Below is a small trained network, with its code and all its weights. Each question gives an input and a target symbol and asks what happens when units are switched off, that is, made to give their printed mean instead of their output.

import numpy as np


def w(rows, s, z=0):
    codes = np.array(rows[::2]) - 128.0
    scale = np.full(codes.shape[1], s)
    scale[-1] = z or s
    return codes * scale


def norm(h):
    return h / np.sqrt((h * h).mean(-1, keepdims=True) + 1e-5)


def softmax(a):
    e = np.exp(a - a.max(-1, keepdims=True))
    return e / e.sum(-1, keepdims=True)


def log_softmax(a):
    a = a - a.max(-1, keepdims=True)
    return a - np.log(np.exp(a).sum(-1, keepdims=True))


def net(x, mask):
    ids = ['ΓΛΣΦαβδεζημξτψω'.index(c) for c in x.split()]
    T = len(ids)
    res = E[ids] + P[:T]
    u = 0
    for l in range(3):
        r = norm(res)
        for j in range(2):
            rows = slice(4 * j, 4 * j + 4)
            q, k, v = (r @ M[l][rows].T for M in (Q, K, V))
            z = softmax(np.where(np.tri(T) > 0, q @ k.T / 4**0.5, -1e9)) @ v
            o = O[l][rows]
            res = res + np.where(mask[u + j], z, o[:, -1]) @ o[:, :-1]
        u += 2
    return log_softmax(norm(res)[-1] @ U[:, :-1].T + U[:, -1])


Q, K, V, O = {}, {}, {}, {}
E = w([
[127,143,104,146],'Γ',
[144,149,138,112],'Λ',
[146,172,132,87],'Σ',
[142,143,120,170],'Φ',
[144,134,134,131],'α',
[127,125,129,114],'β',
[124,129,134,156],'δ',
[115,149,100,104],'ε',
[152,147,148,174],'ζ',
[138,140,113,148],'η',
[129,150,141,91],'μ',
[251,96,54,121],'ξ',
[134,138,120,143],'τ',
[130,154,111,150],'ψ',
[127,117,119,128],'ω',
],0.025)
P = w([
[139,151,136,74],'0',
[132,135,157,145],'1',
[110,43,147,138],'2',
[125,79,179,145],'3',
[207,232,112,171],'4',
[82,7,118,71],'5',
],0.014)
Q[0] = w([
[125,70,198,120],'L0H1',
[54,35,234,106],'L0H1',
[144,197,26,161],'L0H1',
[104,150,63,147],'L0H1',
[17,46,163,176],'L0H2',
[17,192,125,144],'L0H2',
[195,100,126,102],'L0H2',
[66,123,141,248],'L0H2',
],0.013)
K[0] = w([
[92,172,142,166],'L0H1',
[84,198,196,141],'L0H1',
[166,80,79,93],'L0H1',
[164,103,112,87],'L0H1',
[82,253,158,167],'L0H2',
[84,127,176,159],'L0H2',
[163,124,103,113],'L0H2',
[36,130,135,125],'L0H2',
],0.017)
V[0] = w([
[46,77,121,59],'L0H1',
[80,134,154,113],'L0H1',
[245,16,82,63],'L0H1',
[139,144,251,101],'L0H1',
[78,185,148,134],'L0H2',
[172,132,88,144],'L0H2',
[103,115,21,111],'L0H2',
[74,110,155,102],'L0H2',
],0.013)
O[0] = w([
[119,179,196,81,35],'L0H1',
[96,156,151,133,121],'L0H1',
[251,57,179,76,102],'L0H1',
[98,116,179,186,254],'L0H1',
[95,156,157,106,150],'L0H2',
[124,91,99,123,146],'L0H2',
[153,112,107,60,64],'L0H2',
[144,169,158,126,88],'L0H2',
],0.016,0.0077)
Q[1] = w([
[202,253,92,240],'L1H1',
[142,107,129,87],'L1H1',
[246,188,76,103],'L1H1',
[182,57,87,118],'L1H1',
[105,86,131,141],'L1H2',
[202,178,63,107],'L1H2',
[56,13,101,118],'L1H2',
[57,105,125,63],'L1H2',
],0.017)
K[1] = w([
[154,210,58,250],'L1H1',
[144,110,154,91],'L1H1',
[249,166,117,107],'L1H1',
[163,57,101,123],'L1H1',
[152,158,118,123],'L1H2',
[102,36,101,124],'L1H2',
[238,226,75,161],'L1H2',
[183,193,139,229],'L1H2',
],0.016)
V[1] = w([
[117,135,131,134],'L1H1',
[227,113,98,131],'L1H1',
[128,254,57,173],'L1H1',
[195,94,119,120],'L1H1',
[24,15,181,35],'L1H2',
[130,136,120,143],'L1H2',
[97,137,84,105],'L1H2',
[55,5,155,93],'L1H2',
],0.013)
O[1] = w([
[142,98,131,136,155],'L1H1',
[103,232,124,152,2],'L1H1',
[132,167,143,17,172],'L1H1',
[105,205,121,162,30],'L1H1',
[224,254,174,126,73],'L1H2',
[114,119,118,129,137],'L1H2',
[149,144,180,180,58],'L1H2',
[163,207,169,97,110],'L1H2',
],0.015,0.0037)
Q[2] = w([
[137,237,160,187],'L2H1',
[162,30,117,231],'L2H1',
[195,101,196,143],'L2H1',
[96,125,89,121],'L2H1',
[91,18,102,233],'L2H2',
[133,252,146,154],'L2H2',
[89,62,110,106],'L2H2',
[153,97,24,120],'L2H2',
],0.016)
K[2] = w([
[88,23,153,94],'L2H1',
[250,152,111,57],'L2H1',
[194,96,26,124],'L2H1',
[107,161,173,130],'L2H1',
[232,164,110,36],'L2H2',
[39,47,145,61],'L2H2',
[200,192,158,174],'L2H2',
[198,78,134,145],'L2H2',
],0.017)
V[2] = w([
[170,142,195,147],'L2H1',
[58,181,225,171],'L2H1',
[252,133,70,157],'L2H1',
[90,138,115,133],'L2H1',
[217,7,127,207],'L2H2',
[25,144,91,118],'L2H2',
[42,163,237,175],'L2H2',
[139,62,178,31],'L2H2',
],0.024)
O[2] = w([
[168,149,139,117,206],'L2H1',
[141,109,226,84,164],'L2H1',
[145,212,78,186,192],'L2H1',
[109,117,153,125,98],'L2H1',
[139,109,89,254,254],'L2H2',
[70,101,113,80,38],'L2H2',
[103,59,209,116,182],'L2H2',
[196,68,82,106,99],'L2H2',
],0.031,0.008)
U = w([
[70,207,52,49,136],'Γ',
[125,58,122,221,5],'Λ',
[158,49,39,145,62],'Σ',
[29,131,48,159,218],'Φ',
[58,176,194,233,95],'α',
[183,176,225,138,102],'β',
[53,92,153,103,134],'δ',
[200,171,90,24,240],'ε',
[22,64,112,168,56],'ζ',
[38,245,108,142,166],'η',
[194,25,159,110,69],'μ',
[163,176,25,158,72],'ξ',
[55,210,179,93,205],'τ',
[48,84,36,59,192],'ψ',
[177,222,128,154,196],'ω',
],0.011,0.0027)

Each question gives the input, a string of symbols that net reads in full, and the target symbol t.
The units are the heads (4 rows each of Q, K, V and O). Each row of codes is followed by its name. A weight is (code - 128) times the scale printed after its matrix; where a second scale follows, it is the last column's (O and U).
mask holds one flag per head, layer by layer. A switched-off head (its flag False) gives its mean, the last column of its rows in O, instead of its output. The means were averaged over made-up inputs and are rounded, as every weight is.
A unit's drop is (log p(t) with every unit on - log p(t) with that unit switched off) / (log p(t) with every unit on - log p(t) with every unit switched off).
The circuit of an input: a set's keep is (log p(t) with only the set's units on - log p(t) with every unit switched off) / (log p(t) with every unit on - log p(t) with every unit switched off). Starting from all 6 units, units are removed one at a time, each time the one whose removal leaves the highest keep (on an exact tie, the one counted first), for as long as the keep stays at least 0.8.
circuit, biggest first: the units of the circuit, biggest drop first
unit that matters most: the unit with the biggest drop
which heads matter: for each layer, one digit per head in row order, 1 if its drop is at least 0.15 and else 0, layers parted by /
input η μ Γ, target η: unit that matters most	L0H2
input ω ε Σ Λ, target ω: which heads matter	11 / 10 / 10
input μ μ ψ Φ η ε, target ψ: circuit, biggest first	(L1H1; L2H2; L1H2)
input ψ α η ζ β α, target η: which heads matter	10 / 10 / 01
input Γ β ζ, target Γ: which heads matter	11 / 10 / 01
input Φ Λ α, target Φ: circuit, biggest first	(L0H1; L2H1)
input β β β η ε β, target β: circuit, biggest first	(L0H1; L1H1; L2H1)
input ε Φ Γ, target ε: circuit, biggest first	(L2H2; L0H1)
input τ β η, target τ: which heads matter	11 / 11 / 01
input Λ ψ μ Φ ε α, target μ: circuit, biggest first	(L0H1; L2H2; L2H1)
input β Σ ε, target β: circuit, biggest first	(L0H1; L2H1; L1H2)
input Γ τ η, target Γ: circuit, biggest first	(L0H1; L2H2)
input μ ε ψ, target μ: circuit, biggest first	(L0H1; L1H1; L0H2)
input η μ τ Σ β, target μ: circuit, biggest first	(L1H1; L0H1; L2H1)
input Γ α α α Φ α, target α: which heads matter	10 / 11 / 11
input μ μ μ, target μ: circuit, biggest first	(L0H1; L1H1; L2H2; L0H2)
input Λ ε η ω τ, target ε: which heads matter	10 / 00 / 01
input Σ ε α, target Σ: circuit, biggest first	(L1H1; L2H2; L0H1)
input Γ μ Φ ζ ζ, target μ: circuit, biggest first	(L1H1; L0H1; L2H2; L2H1)
input ω Γ ψ ε β, target Γ: circuit, biggest first	(L0H1; L2H2)
input μ η ξ, target ξ: which heads matter	10 / 00 / 00
input ω μ ε, target ω: unit that matters most	L1H1
input α η μ α τ η, target μ: unit that matters most	L0H1
input η α ψ, target η: which heads matter	11 / 10 / 01
input Γ μ τ Γ τ, target μ: which heads matter	10 / 10 / 11
input μ Λ Γ β, target μ: which heads matter	11 / 10 / 01
